Below is a small trained network, with its code and all its weights. Each question gives an input and a target symbol and asks what happens when units are switched off, that is, made to give their printed mean instead of their output.

import numpy as np


def w(rows, s, z=0):
    codes = np.array(rows[::2]) - 128.0
    scale = np.full(codes.shape[1], s)
    scale[-1] = z or s
    return codes * scale


def norm(h):
    return h / np.sqrt((h * h).mean(-1, keepdims=True) + 1e-5)


def f(y):
    return np.maximum(y, 0)


def softmax(a):
    e = np.exp(a - a.max(-1, keepdims=True))
    return e / e.sum(-1, keepdims=True)


def log_softmax(a):
    a = a - a.max(-1, keepdims=True)
    return a - np.log(np.exp(a).sum(-1, keepdims=True))


def net(x, mask):
    ids = ['αβγδζηθλμξπστφψ'.index(c) for c in x.split()]
    T = len(ids)
    res = E[ids] + P[:T]
    r = norm(res)
    for j in range(2):
        rows = slice(2 * j, 2 * j + 2)
        q, k, v = (r @ M[0][rows].T for M in (Q, K, V))
        z = softmax(np.where(np.tri(T) > 0, q @ k.T / 2**0.5, -1e9)) @ v
        o = O[0][rows]
        res = res + np.where(mask[j], z, o[:, -1]) @ o[:, :-1]
    y = f(norm(res) @ A[0][:, :-1].T + A[0][:, -1])
    res = res + np.where(mask[2:14], y, B[0][:, -1]) @ B[0][:, :-1]
    return log_softmax(norm(res)[-1] @ U[:, :-1].T + U[:, -1])


Q, K, V, O, A, B = {}, {}, {}, {}, {}, {}
E = w([
[152,160,111,178,142,139,115,163,145,129],'α',
[107,171,75,172,144,127,131,132,170,147],'β',
[106,152,122,133,161,68,144,125,142,99],'γ',
[175,166,187,103,126,117,168,119,100,119],'δ',
[178,127,122,166,84,163,134,170,123,153],'ζ',
[82,172,180,99,33,100,183,189,169,178],'η',
[218,157,140,141,168,176,105,163,109,120],'θ',
[170,146,151,126,101,133,184,135,90,168],'λ',
[131,118,93,97,95,164,179,100,118,150],'μ',
[83,125,150,101,164,110,164,110,113,56],'ξ',
[105,113,117,1,145,57,76,151,152,155],'π',
[131,64,173,144,153,108,59,68,138,144],'σ',
[93,145,160,124,108,148,123,70,210,65],'τ',
[148,177,150,124,175,86,138,128,127,93],'φ',
[122,112,79,175,76,138,154,144,137,192],'ψ',
],0.022)
P = w([
[117,180,65,93,93,47,56,89,91,2],'0',
[106,124,120,70,79,6,83,152,178,30],'1',
[110,116,140,84,93,30,113,136,206,45],'2',
[117,107,157,88,110,46,123,129,222,70],'3',
[121,100,171,103,127,65,124,133,225,84],'4',
[124,98,186,107,136,72,127,130,227,110],'5',
[123,94,200,112,149,84,129,131,227,131],'6',
[122,92,211,119,159,92,123,132,223,150],'7',
[118,97,223,122,169,104,125,134,222,167],'8',
[127,96,241,126,180,111,115,138,223,187],'9',
[127,96,250,128,189,124,119,146,226,199],'10',
],0.0048)
Q[0] = w([
[94,135,79,190,122,254,49,126,122,144],'H0',
[145,38,147,86,72,180,146,91,60,173],'H0',
[120,126,137,108,67,142,120,160,178,162],'H1',
[117,78,184,135,141,204,198,105,77,91],'H1',
],0.0065)
K[0] = w([
[142,78,35,224,126,212,104,237,146,161],'H0',
[188,81,154,104,3,159,229,106,62,198],'H0',
[107,77,133,113,79,241,101,177,86,203],'H1',
[80,53,119,117,127,193,173,179,42,79],'H1',
],0.0044)
V[0] = w([
[34,109,30,186,142,77,166,98,164,174],'H0',
[189,140,106,170,77,135,117,150,119,162],'H0',
[156,77,131,71,68,214,156,125,99,152],'H1',
[64,71,135,126,205,91,226,139,65,3],'H1',
],0.0049)
O[0] = w([
[127,176,173,136,115,142,196,46,82,106,136],'H0',
[139,95,203,57,254,161,126,144,152,97,51],'H0',
[104,211,117,176,155,62,129,103,141,111,3],'H1',
[166,150,144,149,164,165,125,138,149,197,229],'H1',
],0.0081,0.0041)
A[0] = w([
[198,49,70,87,42,187,155,146,44,184,85],'N0',
[73,140,128,196,88,118,177,42,165,139,109],'N1',
[203,167,169,165,194,151,212,134,162,155,203],'N2',
[120,176,116,79,90,120,80,72,109,120,3],'N3',
[141,57,137,136,170,116,22,62,65,147,224],'N4',
[163,151,64,176,150,223,109,103,204,163,149],'N5',
[224,206,122,224,51,148,121,135,47,112,173],'N6',
[148,142,163,127,132,121,162,195,163,97,204],'N7',
[94,131,2,186,150,74,93,161,142,139,188],'N8',
[106,137,58,96,148,159,143,79,106,149,72],'N9',
[153,170,170,71,197,125,162,88,48,39,199],'N10',
[146,202,134,201,67,87,112,133,165,127,201],'N11',
],0.0093,0.0022)
B[0] = w([
[148,167,73,117,144,126,161,81,90,12,169],'N0',
[141,113,152,118,157,133,83,171,156,189,230],'N1',
[77,102,169,137,127,128,69,166,161,192,255],'N2',
[131,97,154,115,175,144,103,168,162,172,142],'N3',
[143,96,135,181,108,73,231,125,147,136,159],'N4',
[159,139,102,103,112,98,172,107,91,79,184],'N5',
[156,121,46,104,131,102,155,97,102,20,182],'N6',
[135,126,121,133,148,154,153,113,121,165,219],'N7',
[182,142,81,99,97,130,166,70,52,13,165],'N8',
[129,105,166,185,128,129,109,168,115,139,143],'N9',
[180,144,57,126,96,122,174,98,90,39,193],'N10',
[139,130,100,116,122,162,187,101,97,73,207],'N11',
],0.011,0.0099)
U = w([
[160,147,110,138,130,143,180,107,81,18,141],'α',
[201,51,121,87,218,188,224,209,127,182,56],'β',
[103,163,147,196,128,169,1,170,68,188,250],'γ',
[120,138,125,137,122,139,135,117,134,134,112],'δ',
[111,140,118,141,134,137,124,122,123,137,120],'ζ',
[74,194,144,146,39,149,188,201,140,136,133],'η',
[103,137,123,144,132,138,136,128,129,130,120],'θ',
[107,142,112,144,133,137,118,124,127,135,120],'λ',
[108,137,118,142,135,150,125,120,130,134,118],'μ',
[104,141,115,138,129,142,121,114,124,142,120],'ξ',
[91,90,102,47,112,59,74,138,128,134,130],'π',
[137,100,173,229,122,58,155,80,133,138,140],'σ',
[124,151,156,111,118,190,109,74,237,88,124],'τ',
[106,131,125,143,127,143,124,114,121,133,121],'φ',
[114,137,117,131,129,141,127,125,125,140,110],'ψ',
],0.0082,0.015)

Each question gives the input, a string of symbols that net reads in full, and the target symbol t.
The units are the heads (2 rows each of Q, K, V and O) and the neurons (one row each of A and B). Each row of codes is followed by its name. A weight is (code - 128) times the scale printed after its matrix; where a second scale follows, it is the last column's (O, A, B and U).
mask holds one flag per unit, heads first, then neurons. A switched-off unit (its flag False) gives its mean, the last column of its rows in O or B, instead of its output. The means were averaged over made-up inputs and are rounded, as every weight is.
A unit's drop is (log p(t) with every unit on - log p(t) with that unit switched off) / (log p(t) with every unit on - log p(t) with every unit switched off).
The circuit of an input: a set's keep is (log p(t) with only the set's units on - log p(t) with every unit switched off) / (log p(t) with every unit on - log p(t) with every unit switched off). Starting from the 12 units with the biggest drops (on a tie, the unit counted first), units are removed one at a time, each time the one whose removal leaves the highest keep (on an exact tie, the one counted first), for as long as the keep stays at least 0.8.
circuit, biggest first: the units of the circuit, biggest drop first
unit that matters most: the unit with the biggest drop
k most important neurons: the k neurons with the biggest drops, biggest first
heads that matter: for each layer, one digit per head in row order, 1 if its drop is at least 0.15 and else 0, layers parted by /
input ξ λ β ξ φ θ δ λ α γ λ, target γ: heads that matter -> 11
input ψ φ ξ θ ξ γ δ ξ σ η λ, target α: heads that matter -> 00
input π δ γ θ λ ξ ψ ξ γ, target β: unit that matters most -> N1
input φ α φ ξ ψ θ σ ψ ζ μ, target α: 3 most important neurons -> (N0; N10; N7)
input π τ ξ ξ φ γ ξ ζ β, target α: heads that matter -> 00
input π γ α π β ξ γ β δ β, target γ: circuit, biggest first -> (H0; N2; N1)
input γ γ λ λ β ξ ψ μ η β, target β: 2 most important neurons -> (N1; N5)
input γ μ α μ, target β: 3 most important neurons -> (N1; N9; N3)
input ζ γ λ γ γ λ η α, target α: heads that matter -> 00
input θ ψ ξ μ φ τ α α, target β: heads that matter -> 10
input λ ζ ζ, target β: 2 most important neurons -> (N7; N10)
input μ ζ ψ ξ μ τ μ, target γ: 2 most important neurons -> (N1; N11)
input φ φ γ ξ φ, target γ: circuit, biggest first -> (H1; N2)
input δ α α γ γ σ λ ψ α, target γ: unit that matters most -> H0
input λ σ ψ β λ ξ ξ π η γ ξ, target γ: heads that matter -> 11
input ζ ξ η γ δ μ λ ζ β δ, target β: circuit, biggest first -> (H0; N7)
input δ ξ δ, target β: circuit, biggest first -> (H0; H1; N7)
input ξ β τ β ψ δ δ θ ξ δ, target γ: circuit, biggest first -> (N2; N5)
input ξ γ α η γ φ ψ λ β, target α: 4 most important neurons -> (N5; N8; N11; N7)
input γ ψ σ ζ ψ η α α θ λ, target α: heads that matter -> 01
input λ ψ ξ μ λ, target β: unit that matters most -> H0
input μ γ λ γ λ π γ γ γ, target γ: heads that matter -> 01
input θ ξ γ λ σ α α, target β: circuit, biggest first -> (H0; N5; N2; N7)
